Below are the code and all the weights of a small trained network. Each question names an input and a class and asks about switching units off, where a switched-off unit gives its printed mean instead of its output.

import numpy as np


def w(rows, s, z=0):
    codes = np.array(rows[::2]) - 128.0
    scale = np.full(codes.shape[1], s)
    scale[-1] = z or s
    return codes * scale


def f(y):
    return y / 2 * (1 + np.tanh(0.7978845608 * (y + 0.044715 * y**3)))


def log_softmax(a):
    a = a - a.max(-1, keepdims=True)
    return a - np.log(np.exp(a).sum(-1, keepdims=True))


def net(x, mask):
    res = np.array(x, float).reshape(1, 5) / 4 @ E
    y = f(res @ A[0][:, :-1].T + A[0][:, -1])
    res = res + np.where(mask, y, B[0][:, -1]) @ B[0][:, :-1]
    return log_softmax(res[-1] @ U[:, :-1].T + U[:, -1])


A, B = {}, {}
E = w([
[168,86,115,124,123,116,226,127,128,125,82,136],'x0',
[111,142,81,125,122,136,193,132,126,140,248,129],'x1',
[180,164,151,128,122,128,131,135,129,255,125,131],'x2',
[45,59,100,128,123,174,123,128,123,181,116,124],'x3',
[56,218,92,129,118,129,178,132,125,129,83,134],'x4',
],0.0064)
A[0] = w([
[126,129,112,125,108,129,161,138,135,130,193,131,23],'n1',
[157,149,120,123,137,132,122,128,130,198,123,135,68],'n2',
[175,173,151,110,127,114,132,131,131,98,136,122,24],'n3',
[181,179,136,129,136,120,132,130,140,97,136,117,21],'n4',
[94,168,133,123,124,130,39,144,131,129,163,114,21],'n5',
[119,136,129,136,137,139,177,124,134,124,208,123,53],'n6',
[145,149,156,116,120,144,137,108,142,187,132,134,45],'n7',
[181,182,137,122,121,114,133,136,130,86,138,130,38],'n8',
[151,150,135,133,146,124,133,124,110,204,125,131,84],'n9',
[172,56,135,115,123,132,98,130,138,118,163,126,27],'n10',
[106,106,125,118,132,135,131,129,126,34,135,127,58],'n11',
[104,106,116,130,126,129,122,117,125,71,130,127,28],'n12',
[126,134,108,122,127,126,152,127,123,129,194,137,46],'n13',
[174,72,121,131,135,115,96,129,137,130,154,125,20],'n14',
[179,56,146,128,125,115,103,132,136,136,156,120,35],'n15',
[88,106,116,126,125,147,131,126,127,43,126,122,40],'n16',
[92,181,134,129,130,128,41,128,112,130,171,143,41],'n17',
[184,185,135,106,126,119,136,130,131,79,133,126,50],'n18',
[136,117,129,110,128,129,156,140,125,127,116,130,1],'n19',
[154,89,134,131,123,117,206,131,130,124,96,122,58],'n20',
[116,129,106,133,136,117,169,134,144,139,188,120,26],'n21',
[113,130,120,121,127,129,162,132,116,133,201,135,51],'n22',
[109,107,112,126,140,130,123,141,141,70,131,123,31],'n23',
[56,53,117,113,129,153,126,141,133,179,112,117,7],'n24',
[156,89,119,125,118,127,207,137,125,126,95,127,33],'n25',
[153,144,122,115,119,120,121,139,141,187,126,126,35],'n26',
[162,92,128,122,129,130,215,130,130,124,93,115,47],'n27',
[99,161,134,129,122,137,55,123,141,131,159,109,44],'n28',
[181,177,128,140,129,115,125,124,117,94,135,139,43],'n29',
[171,69,143,133,132,136,103,129,125,123,159,140,30],'n30',
[127,133,112,115,119,135,164,127,128,130,189,120,40],'n31',
[174,84,138,126,125,142,103,129,118,119,155,133,3],'n32',
[75,187,121,119,112,119,160,132,137,122,85,132,32],'n33',
[179,177,128,136,135,121,130,114,126,95,133,123,36],'n34',
[47,62,107,128,126,137,132,113,123,190,122,129,32],'n35',
[145,112,156,129,135,120,70,116,135,116,7,127,12],'n36',
[88,205,102,126,129,130,151,142,125,124,85,140,22],'n37',
[157,149,133,138,120,130,138,137,154,203,121,110,45],'n38',
[156,92,112,127,124,122,187,124,125,122,93,145,45],'n39',
[158,148,128,121,120,138,121,133,120,187,127,132,48],'n40',
[149,142,134,142,144,114,129,150,113,205,128,122,73],'n41',
[88,100,127,134,132,108,132,146,126,62,140,138,48],'n42',
[100,107,118,133,136,123,134,125,131,56,138,122,72],'n43',
[70,213,114,135,133,135,169,117,132,131,88,123,30],'n44',
[139,133,133,117,117,133,74,151,131,113,28,125,5],'n45',
],0.014,0.0049)
B[0] = w([
[131,136,144,156,148,127,134,101,108,154,69,130,163],'n1',
[127,122,116,111,71,117,137,98,123,120,130,128,179],'n2',
[129,131,128,187,100,132,128,157,121,135,150,138,160],'n3',
[121,139,139,186,100,120,128,161,129,133,149,149,163],'n4',
[124,143,109,140,190,134,135,59,166,113,159,160,183],'n5',
[119,118,129,135,152,131,125,133,102,131,36,122,193],'n6',
[139,125,147,120,77,124,131,88,137,128,134,139,160],'n7',
[119,128,120,180,104,133,126,179,136,126,145,143,179],'n8',
[113,120,118,102,67,130,119,99,126,112,128,123,192],'n9',
[133,135,152,117,156,132,140,129,88,147,188,85,179],'n10',
[120,134,122,82,58,133,127,105,144,133,132,138,194],'n11',
[145,135,154,151,77,132,129,69,121,118,140,124,147],'n12',
[132,135,140,150,147,123,124,118,121,141,59,117,169],'n13',
[129,127,168,127,148,127,135,120,88,132,171,100,160],'n14',
[109,132,146,89,149,132,133,156,84,135,171,88,188],'n15',
[134,134,135,110,48,119,133,88,120,142,137,129,188],'n16',
[128,112,100,122,191,129,130,76,173,106,150,170,200],'n17',
[125,114,122,169,110,138,126,195,137,115,141,147,189],'n18',
[125,135,157,192,139,105,133,60,130,124,162,141,107],'n19',
[121,135,104,121,181,127,114,91,169,118,152,160,180],'n20',
[124,135,140,156,149,120,132,109,96,148,70,134,165],'n21',
[139,124,151,145,148,130,116,123,118,133,49,113,181],'n22',
[143,139,144,140,80,135,120,74,120,123,140,135,146],'n23',
[135,149,140,233,97,129,133,190,141,120,165,158,199],'n24',
[118,128,115,141,178,122,126,67,155,105,158,156,174],'n25',
[138,143,139,131,80,142,127,80,122,124,133,133,153],'n26',
[137,124,110,122,186,136,119,78,170,114,158,164,185],'n27',
[142,126,106,134,181,116,144,81,153,117,156,161,172],'n28',
[124,126,128,176,105,131,131,172,143,130,143,136,170],'n29',
[130,146,151,117,151,112,129,130,103,152,176,88,167],'n30',
[130,125,151,158,151,138,117,107,123,140,64,111,166],'n31',
[122,134,169,146,143,131,116,97,91,154,180,106,146],'n32',
[128,137,161,110,156,131,133,124,83,158,179,91,178],'n33',
[131,127,139,176,108,119,125,164,145,133,146,140,162],'n34',
[140,128,127,213,95,118,121,221,143,118,150,147,208],'n35',
[127,128,134,159,150,123,134,113,104,142,5,123,253],'n36',
[125,122,171,108,162,122,132,123,85,139,186,90,183],'n37',
[130,128,129,107,66,130,132,90,127,133,134,135,179],'n38',
[123,139,100,146,170,132,125,86,154,115,151,150,164],'n39',
[128,137,135,124,78,124,125,87,133,117,128,125,163],'n40',
[120,125,124,97,72,127,132,104,128,117,125,133,187],'n41',
[130,123,120,123,63,123,125,92,121,132,135,128,167],'n42',
[120,120,117,103,63,124,133,107,133,128,128,126,178],'n43',
[144,115,166,105,166,126,121,143,81,141,194,69,203],'n44',
[126,126,147,170,156,136,129,101,106,154,43,128,204],'n45',
],0.033,0.0054)
U = w([
[125,136,140,139,152,113,119,115,101,151,57,127,128],'0',
[124,139,120,82,54,109,124,95,128,118,146,136,167],'1',
[121,140,160,98,163,110,127,142,84,148,191,82,118],'2',
[128,147,122,183,110,110,120,195,147,118,160,164,94],'3',
[123,141,90,115,188,112,121,85,172,101,158,170,78],'4',
[122,101,44,2,135,130,115,242,159,98,95,104,254],'5',
],0.0089,0.0019)

Each question gives the input, the list of numbers given to net, and the class t.
The units are the neurons (one row each of A and B). Each row of codes is followed by its name. A weight is (code - 128) times the scale printed after its matrix; where a second scale follows, it is the last column's (A, B and U).
mask holds one flag per neuron, in row order. A switched-off neuron (its flag False) gives its mean, the last column of its row in B, instead of its output. The means were averaged over made-up inputs and are rounded, as every weight is.
A unit's drop is (log p(t) with every unit on - log p(t) with that unit switched off) / (log p(t) with every unit on - log p(t) with every unit switched off).
The circuit of an input: a set's keep is (log p(t) with only the set's units on - log p(t) with every unit switched off) / (log p(t) with every unit on - log p(t) with every unit switched off). Starting from the 12 units with the biggest drops (on a tie, the unit counted first), units are removed one at a time, each time the one whose removal leaves the highest keep (on an exact tie, the one counted first), for as long as the keep stays at least 0.8.
units of the circuit, in order: the units of the circuit, biggest drop first
unit that matters most: the unit with the biggest drop
k most important neurons: the k neurons with the biggest drops, biggest first
drop of u: that unit's drop, to one decimal
input [-7,0,-6,1,-6], class 4: units of the circuit, in order => n5
input [8,-1,0,-3,-7], class 4: 4 most important neurons => n27, n20, n25, n39
input [-3,4,2,6,5], class 3: 2 most important neurons => n35, n24
input [-6,-2,3,7,-6], class 3: 2 most important neurons => n24, n35
input [-1,7,-5,7,4], class 0: 2 most important neurons => n6, n22
input [-1,6,7,4,7], class 1: 3 most important neurons => n9, n38, n41
input [-8,-4,6,-7,0], class 4: 3 most important neurons => n17, n5, n28
input [1,6,1,7,4], class 3: 3 most important neurons => n35, n24, n36
input [7,-5,8,-8,3], class 1: 4 most important neurons => n38, n9, n41, n2
input [2,5,0,6,6], class 2: 3 most important neurons => n44, n33, n37
input [-1,-1,5,8,-8], class 2: 3 most important neurons => n15, n10, n30
input [-3,2,-8,-8,0], class 1: 4 most important neurons => n11, n16, n43, n42
input [-7,-4,-3,-6,0], class 4: 2 most important neurons => n17, n5
input [4,3,-7,-6,2], class 1: units of the circuit, in order => n11
input [2,0,-4,8,-8], class 2: 2 most important neurons => n10, n15
input [8,-2,-8,-5,6], class 1: 3 most important neurons => n16, n11, n43
input [-7,6,-6,-3,4], class 4: 2 most important neurons => n17, n5
input [-6,6,4,-3,-3], class 0: drop of n39 => 0.1
input [-1,6,0,-6,-3], class 0: drop of n1 => 0.4
input [8,7,4,-7,3], class 4: drop of n36 => 0.7
input [0,-1,-5,-3,6], class 2: drop of n37 => 0.2
input [8,2,4,-3,-6], class 4: unit that matters most => n27
